Below is a small trained network, with its code and all its weights. Each question gives an input and a target symbol and asks what happens when units are switched off, that is, made to give their printed mean instead of their output.

import numpy as np


def w(rows, s, z=0):
    codes = np.array(rows[::2]) - 128.0
    scale = np.full(codes.shape[1], s)
    scale[-1] = z or s
    return codes * scale


def norm(h):
    return h / np.sqrt((h * h).mean(-1, keepdims=True) + 1e-5)


def f(y):
    return np.maximum(y, 0)


def softmax(a):
    e = np.exp(a - a.max(-1, keepdims=True))
    return e / e.sum(-1, keepdims=True)


def log_softmax(a):
    a = a - a.max(-1, keepdims=True)
    return a - np.log(np.exp(a).sum(-1, keepdims=True))


def net(x, mask):
    ids = ['βγδεζηθλμπστφψω'.index(c) for c in x.split()]
    T = len(ids)
    res = E[ids] + P[:T]
    r = norm(res)
    for j in range(2):
        rows = slice(2 * j, 2 * j + 2)
        q, k, v = (r @ M[0][rows].T for M in (Q, K, V))
        z = softmax(np.where(np.tri(T) > 0, q @ k.T / 2**0.5, -1e9)) @ v
        o = O[0][rows]
        res = res + np.where(mask[j], z, o[:, -1]) @ o[:, :-1]
    y = f(norm(res) @ A[0][:, :-1].T + A[0][:, -1])
    res = res + np.where(mask[2:10], y, B[0][:, -1]) @ B[0][:, :-1]
    return log_softmax(norm(res)[-1] @ U[:, :-1].T + U[:, -1])


Q, K, V, O, A, B = {}, {}, {}, {}, {}, {}
E = w([
[133,222,100,181,75],'β',
[74,77,176,119,83],'γ',
[131,126,119,132,137],'δ',
[134,125,111,135,132],'ε',
[86,46,105,87,184],'ζ',
[152,141,163,128,87],'η',
[40,148,65,125,104],'θ',
[136,124,105,138,128],'λ',
[254,157,137,208,175],'μ',
[143,119,113,66,87],'π',
[148,147,103,88,101],'σ',
[61,101,163,232,179],'τ',
[133,145,174,156,108],'φ',
[129,128,117,134,138],'ψ',
[190,46,206,111,156],'ω',
],0.0054)
P = w([
[73,244,163,43,251],'0',
[176,88,84,173,91],'1',
[177,80,90,165,94],'2',
[159,81,93,164,96],'3',
[151,85,77,167,94],'4',
[154,90,95,151,94],'5',
[172,80,77,171,88],'6',
[166,86,98,161,98],'7',
[169,88,77,165,90],'8',
],0.0011)
Q[0] = w([
[51,177,255,37,106],'H1',
[118,199,172,103,121],'H1',
[168,55,25,201,138],'H2',
[38,113,151,87,134],'H2',
],0.0084)
K[0] = w([
[156,18,78,188,30],'H1',
[167,97,43,197,54],'H1',
[64,219,171,49,243],'H2',
[89,11,1,155,94],'H2',
],0.0054)
V[0] = w([
[41,204,29,98,50],'H1',
[35,23,208,9,89],'H1',
[248,147,137,67,45],'H2',
[48,129,224,222,34],'H2',
],0.0018)
O[0] = w([
[57,172,18,104,45,254],'H1',
[89,5,160,61,76,49],'H1',
[206,177,181,60,85,168],'H2',
[95,122,190,220,40,153],'H2',
],0.0022,0.00057)
A[0] = w([
[141,100,86,146,117,125],'N1',
[156,180,235,135,73,3],'N2',
[188,143,175,129,47,68],'N3',
[127,98,188,136,108,126],'N4',
[143,255,117,157,139,112],'N5',
[160,163,84,117,183,59],'N6',
[118,119,130,18,91,52],'N7',
[159,123,110,175,106,145],'N8',
],0.0045,0.0025)
B[0] = w([
[100,180,164,82,146,185],'N1',
[30,248,187,10,250,209],'N2',
[70,210,117,49,239,251],'N3',
[138,186,179,108,85,181],'N4',
[159,56,182,142,5,208],'N5',
[167,170,34,174,186,156],'N6',
[242,109,34,134,46,164],'N7',
[99,153,201,99,133,216],'N8',
],0.003,0.0024)
U = w([
[149,200,139,200,2,107],'β',
[77,49,196,114,23,150],'γ',
[140,145,73,142,198,73],'δ',
[144,141,84,150,166,82],'ε',
[84,7,109,62,206,144],'ζ',
[85,215,192,38,157,172],'η',
[2,153,37,134,70,74],'θ',
[147,147,87,136,141,64],'λ',
[239,143,151,221,137,221],'μ',
[201,110,82,31,37,127],'π',
[143,133,102,122,124,56],'σ',
[73,103,164,245,158,254],'τ',
[120,125,153,156,111,84],'φ',
[136,147,86,145,169,66],'ψ',
[189,43,205,105,136,193],'ω',
],0.0088,0.0023)

Each question gives the input, a string of symbols that net reads in full, and the target symbol t.
The units are the heads (2 rows each of Q, K, V and O) and the neurons (one row each of A and B). Each row of codes is followed by its name. A weight is (code - 128) times the scale printed after its matrix; where a second scale follows, it is the last column's (O, A, B and U).
mask holds one flag per unit, heads first, then neurons. A switched-off unit (its flag False) gives its mean, the last column of its rows in O or B, instead of its output. The means were averaged over made-up inputs and are rounded, as every weight is.
A unit's drop is (log p(t) with every unit on - log p(t) with that unit switched off) / (log p(t) with every unit on - log p(t) with every unit switched off).
The circuit of an input: a set's keep is (log p(t) with only the set's units on - log p(t) with every unit switched off) / (log p(t) with every unit on - log p(t) with every unit switched off). Starting from all 10 units, units are removed one at a time, each time the one whose removal leaves the highest keep (on an exact tie, the one counted first), for as long as the keep stays at least 0.8.
circuit, biggest first: the units of the circuit, biggest drop first
unit that matters most: the unit with the biggest drop
k most important neurons: the k neurons with the biggest drops, biggest first
which heads matter: for each layer, one digit per head in row order, 1 if its drop is at least 0.15 and else 0, layers parted by /
drop when u is switched off: that unit's drop, to one decimal
input β η ω λ μ σ δ, target β: circuit, biggest first	H1, N5
input τ φ π π σ π η η ε, target τ: circuit, biggest first	H2, N3, H1
input ζ μ φ τ ζ μ π δ ε, target ζ: which heads matter	11
input ζ μ π ζ η δ θ ψ, target ζ: circuit, biggest first	H1, H2
input ω η θ ε, target ω: circuit, biggest first	H1
input π λ ε μ ε, target π: circuit, biggest first	H2, N3
input ω η δ ψ η η σ η ψ, target ω: which heads matter	10
input ζ ζ ε, target ζ: circuit, biggest first	H1, H2
input π η η η μ δ δ, target π: circuit, biggest first	H1, N3
input τ δ τ η ψ, target τ: 2 most important neurons	N3, N2
input π β μ π η λ, target π: 2 most important neurons	N3, N2
input β ζ θ η θ η σ μ ψ, target β: drop when N5 is switched off	0.2
input τ ψ ε δ δ ε, target τ: drop when H2 is switched off	0.6
input η δ λ, target η: drop when H2 is switched off	0.2
input τ η θ π λ, target τ: unit that matters most	H2
